Below are the code and all the weights of a small trained network. Each question names an input and a class and asks about switching units off, where a switched-off unit gives its printed mean instead of its output.

import numpy as np


def w(rows, s, z=0):
    codes = np.array(rows[::2]) - 128.0
    scale = np.full(codes.shape[1], s)
    scale[-1] = z or s
    return codes * scale


def norm(h):
    return h / np.sqrt((h * h).mean(-1, keepdims=True) + 1e-5)


def f(y):
    return y / 2 * (1 + np.tanh(0.7978845608 * (y + 0.044715 * y**3)))


def log_softmax(a):
    a = a - a.max(-1, keepdims=True)
    return a - np.log(np.exp(a).sum(-1, keepdims=True))


def net(x, mask):
    res = np.array(x, float).reshape(1, 8) / 4 @ E
    u = 0
    for l in range(4):
        y = f(norm(res) @ A[l][:, :-1].T + A[l][:, -1])
        res = res + np.where(mask[u : u + 4], y, B[l][:, -1]) @ B[l][:, :-1]
        u += 4
    return log_softmax(norm(res)[-1] @ U[:, :-1].T + U[:, -1])


A, B = {}, {}
E = w([
[149,144,141,41,70,170,110,61],'x0',
[50,196,68,96,166,178,68,146],'x1',
[175,114,101,129,124,54,141,165],'x2',
[107,172,167,111,63,77,144,189],'x3',
[143,114,159,37,181,159,201,205],'x4',
[147,100,124,141,122,172,130,253],'x5',
[172,132,123,106,144,112,100,155],'x6',
[154,55,166,119,177,151,156,162],'x7',
],0.0013)
A[0] = w([
[83,116,93,138,187,189,116,205,3],'0.n1',
[44,125,95,87,253,155,114,160,68],'0.n2',
[119,87,204,208,137,116,133,78,83],'0.n3',
[126,127,142,113,105,200,71,40,105],'0.n4',
],0.0036,0.0016)
B[0] = w([
[79,153,138,239,136,200,153,191,155],'0.n1',
[107,209,194,172,69,68,208,143,232],'0.n2',
[112,142,59,174,74,71,255,165,173],'0.n3',
[56,183,164,48,85,65,94,111,247],'0.n4',
],0.0028,0.0012)
A[1] = w([
[113,140,111,85,178,202,19,218,1],'1.n1',
[209,33,168,98,185,172,136,123,27],'1.n2',
[59,205,131,109,114,211,35,5,126],'1.n3',
[168,49,105,199,200,193,137,220,232],'1.n4',
],0.0026,0.0015)
B[1] = w([
[153,17,50,249,241,153,176,106,109],'1.n1',
[177,141,5,95,125,181,71,88,101],'1.n2',
[107,166,121,40,14,36,22,130,253],'1.n3',
[57,111,125,73,133,150,35,124,216],'1.n4',
],0.0025,0.0017)
A[2] = w([
[153,115,159,16,218,138,207,129,152],'2.n1',
[152,70,151,184,72,63,177,37,76],'2.n2',
[223,76,146,2,126,162,213,113,3],'2.n3',
[187,199,79,217,176,24,89,28,176],'2.n4',
],0.0033,0.0015)
B[2] = w([
[210,75,86,82,13,62,89,112,188],'2.n1',
[63,203,158,196,212,254,232,164,188],'2.n2',
[202,63,8,100,109,74,242,233,165],'2.n3',
[236,36,215,47,135,171,63,64,247],'2.n4',
],0.0029,0.0015)
A[3] = w([
[159,26,52,172,192,141,57,175,118],'3.n1',
[191,77,20,34,104,58,240,139,3],'3.n2',
[149,73,254,108,146,41,134,218,181],'3.n3',
[130,115,239,15,69,99,111,175,211],'3.n4',
],0.0027,0.0017)
B[3] = w([
[125,157,48,107,149,172,72,145,143],'3.n1',
[154,67,62,114,45,41,127,188,163],'3.n2',
[31,251,130,76,79,131,91,32,193],'3.n3',
[34,215,127,71,92,54,16,11,255],'3.n4',
],0.003,0.0023)
U = w([
[174,12,27,204,241,232,4,236,67],'0',
[245,17,15,14,20,6,231,230,107],'1',
[24,254,223,7,24,6,3,13,246],'2',
[12,211,231,248,201,204,228,233,224],'3',
[243,29,251,238,239,217,208,16,3],'4',
],0.0038,0.0033)

Each question gives the input, the list of numbers given to net, and the class t.
The units are the neurons (one row each of A and B). Each row of codes is followed by its name. A weight is (code - 128) times the scale printed after its matrix; where a second scale follows, it is the last column's (A, B and U).
mask holds one flag per neuron, layer by layer. A switched-off neuron (its flag False) gives its mean, the last column of its row in B, instead of its output. The means were averaged over made-up inputs and are rounded, as every weight is.
A unit's drop is (log p(t) with every unit on - log p(t) with that unit switched off) / (log p(t) with every unit on - log p(t) with every unit switched off).
The circuit of an input: a set's keep is (log p(t) with only the set's units on - log p(t) with every unit switched off) / (log p(t) with every unit on - log p(t) with every unit switched off). Starting from the 12 units with the biggest drops (on a tie, the unit counted first), units are removed one at a time, each time the one whose removal leaves the highest keep (on an exact tie, the one counted first), for as long as the keep stays at least 0.8.
circuit, biggest first: the units of the circuit, biggest drop first
k most important neurons: the k neurons with the biggest drops, biggest first
k most important neurons of layer l: the k neurons of layer l with the biggest drops, biggest first
drop of u: that unit's drop, to one decimal
input [8,0,3,1,8,-3,8,-5], class 1: circuit, biggest first -> 2.n3; 3.n2
input [1,-6,-4,0,-2,-7,-3,7], class 3: circuit, biggest first -> 2.n2
input [3,8,-4,-2,0,5,3,5], class 3: 3 most important neurons -> 0.n1; 0.n2; 1.n1
input [-1,-8,1,0,-1,-3,5,-6], class 4: 3 most important neurons -> 2.n2; 1.n3; 2.n4
input [0,4,3,-5,-4,5,5,-7], class 0: circuit, biggest first -> 1.n1; 3.n4
input [-5,-2,3,-7,7,5,-5,6], class 0: circuit, biggest first -> 1.n4; 0.n4; 3.n1
input [7,-8,1,4,-7,6,6,4], class 1: 4 most important neurons -> 2.n3; 1.n3; 0.n2; 0.n4
input [-8,2,-1,8,-8,7,-2,-2], class 3: circuit, biggest first -> 1.n3; 3.n4
input [1,8,-6,6,8,6,-3,-6], class 3: circuit, biggest first -> 0.n1; 1.n1; 0.n4
input [-4,2,5,-5,7,0,1,4], class 2: 3 most important neurons -> 0.n2; 1.n4; 2.n1
input [3,-4,0,4,-3,-3,-7,3], class 3: 2 most important neurons -> 2.n2; 0.n3
input [-4,-2,5,0,5,5,2,4], class 0: 2 most important neurons -> 0.n4; 1.n4
input [-1,4,4,-4,-4,7,-2,0], class 0: 2 most important neurons of layer 0 -> 0.n3; 0.n4
input [2,-6,-5,1,5,-6,6,7], class 1: circuit, biggest first -> 2.n3
input [-1,-5,7,-1,-6,0,-3,-8], class 4: drop of 2.n2 -> 0.4
input [-8,8,-1,7,5,-2,2,-2], class 3: 2 most important neurons of layer 2 -> 2.n4; 2.n1
input [5,-8,-4,-4,-5,2,5,8], class 1: drop of 2.n3 -> 0.5
input [8,-2,1,-6,-1,6,1,7], class 1: drop of 2.n2 -> 0.1
input [0,4,-5,6,6,8,-5,-8], class 3: 2 most important neurons of layer 2 -> 2.n4; 2.n1
input [3,-5,-4,5,5,0,8,4], class 1: circuit, biggest first -> 2.n3
input [-5,-2,6,-3,-8,5,3,8], class 0: 2 most important neurons of layer 3 -> 3.n1; 3.n4
input [-2,-6,-4,2,6,-5,-2,-5], class 1: 2 most important neurons of layer 2 -> 2.n3; 2.n1
input [-5,0,-2,-4,-4,4,8,2], class 0: 2 most important neurons of layer 3 -> 3.n1; 3.n4
